Here is a tiny trained network, its code and every weight. The questions are about switching its units off for an input and a class, where a switched-off unit gives its printed mean instead of its output.

import numpy as np


def w(rows, s, z=0):
    codes = np.array(rows[::2]) - 128.0
    scale = np.full(codes.shape[1], s)
    scale[-1] = z or s
    return codes * scale


def norm(h):
    return h / np.sqrt((h * h).mean(-1, keepdims=True) + 1e-5)


def f(y):
    return y / 2 * (1 + np.tanh(0.7978845608 * (y + 0.044715 * y**3)))


def log_softmax(a):
    a = a - a.max(-1, keepdims=True)
    return a - np.log(np.exp(a).sum(-1, keepdims=True))


def net(x, mask):
    res = np.array(x, float).reshape(1, 5) / 4 @ E
    u = 0
    for l in range(4):
        y = f(norm(res) @ A[l][:, :-1].T + A[l][:, -1])
        res = res + np.where(mask[u : u + 3], y, B[l][:, -1]) @ B[l][:, :-1]
        u += 3
    return log_softmax(norm(res)[-1] @ U[:, :-1].T + U[:, -1])


A, B = {}, {}
E = w([
[99,44,128,117,170,126],'x0',
[228,139,151,130,237,134],'x1',
[93,93,117,187,72,128],'x2',
[73,149,130,196,158,139],'x3',
[93,159,255,156,97,84],'x4',
],0.0093)
A[0] = w([
[132,119,140,108,158,104,85],'0.n0',
[130,180,244,94,94,130,25],'0.n1',
[146,119,121,69,91,188,3],'0.n2',
],0.011,0.002)
B[0] = w([
[164,189,131,95,157,158,138],'0.n0',
[83,234,157,111,98,7,253],'0.n1',
[96,113,110,49,182,142,163],'0.n2',
],0.012,0.0042)
A[1] = w([
[114,106,2,31,112,139,2],'1.n0',
[111,111,166,155,76,166,92],'1.n1',
[188,147,99,144,236,149,156],'1.n2',
],0.0091,0.003)
B[1] = w([
[122,140,175,35,5,153,254],'1.n0',
[141,121,133,160,145,164,132],'1.n1',
[188,39,143,113,169,124,242],'1.n2',
],0.016,0.0057)
A[2] = w([
[94,144,207,119,84,101,254],'2.n0',
[151,182,197,163,76,2,105],'2.n1',
[140,143,132,38,229,116,236],'2.n2',
],0.0084,0.00068)
B[2] = w([
[157,182,14,163,180,8,225],'2.n0',
[85,127,157,102,199,14,255],'2.n1',
[147,152,108,187,126,136,190],'2.n2',
],0.013,0.0062)
A[3] = w([
[165,173,195,105,149,126,141],'3.n0',
[62,46,28,188,99,126,134],'3.n1',
[136,97,134,83,95,254,2],'3.n2',
],0.0098,0.0034)
B[3] = w([
[84,125,138,255,188,51,179],'3.n0',
[77,236,137,188,107,245,204],'3.n1',
[99,203,165,97,55,22,254],'3.n2',
],0.0091,0.0035)
U = w([
[123,104,113,22,44,168,88],'0',
[196,31,136,140,216,178,128],'1',
[81,149,139,166,173,29,217],'2',
[46,144,113,215,114,248,5],'3',
],0.015,0.0022)

Each question gives the input, the list of numbers given to net, and the class t.
The units are the neurons (one row each of A and B). Each row of codes is followed by its name. A weight is (code - 128) times the scale printed after its matrix; where a second scale follows, it is the last column's (A, B and U).
mask holds one flag per neuron, layer by layer. A switched-off neuron (its flag False) gives its mean, the last column of its row in B, instead of its output. The means were averaged over made-up inputs and are rounded, as every weight is.
A unit's drop is (log p(t) with every unit on - log p(t) with that unit switched off) / (log p(t) with every unit on - log p(t) with every unit switched off).
The circuit of an input: a set's keep is (log p(t) with only the set's units on - log p(t) with every unit switched off) / (log p(t) with every unit on - log p(t) with every unit switched off). Starting from all 12 units, units are removed one at a time, each time the one whose removal leaves the highest keep (on an exact tie, the one counted first), for as long as the keep stays at least 0.8.
circuit, biggest first: the units of the circuit, biggest drop first
unit that matters most: the unit with the biggest drop
k most important neurons: the k neurons with the biggest drops, biggest first
drop of u: that unit's drop, to one decimal
input [-6,6,7,2,-1], class 1: unit that matters most => 0.n1
input [2,5,7,-7,-2], class 0: 2 most important neurons => [2.n1 2.n0]
input [-1,-8,-4,7,1], class 3: circuit, biggest first => [0.n1 3.n1 1.n0 2.n1]
input [0,-3,-3,3,0], class 3: circuit, biggest first => [0.n1 1.n0 2.n1 3.n1]
input [2,6,8,-7,0], class 1: 2 most important neurons => [1.n0 0.n1]
input [8,2,6,0,4], class 3: 2 most important neurons => [0.n1 2.n1]
input [8,3,2,-7,-1], class 0: 3 most important neurons => [2.n1 2.n0 3.n2]
input [8,-8,7,-4,-2], class 3: 2 most important neurons => [3.n1 1.n2]
input [5,-8,5,4,-5], class 3: drop of 3.n1 => 0.3
input [-5,0,-8,5,-5], class 1: drop of 1.n2 => 1.0
input [6,-4,7,0,-3], class 3: drop of 3.n1 => 0.3
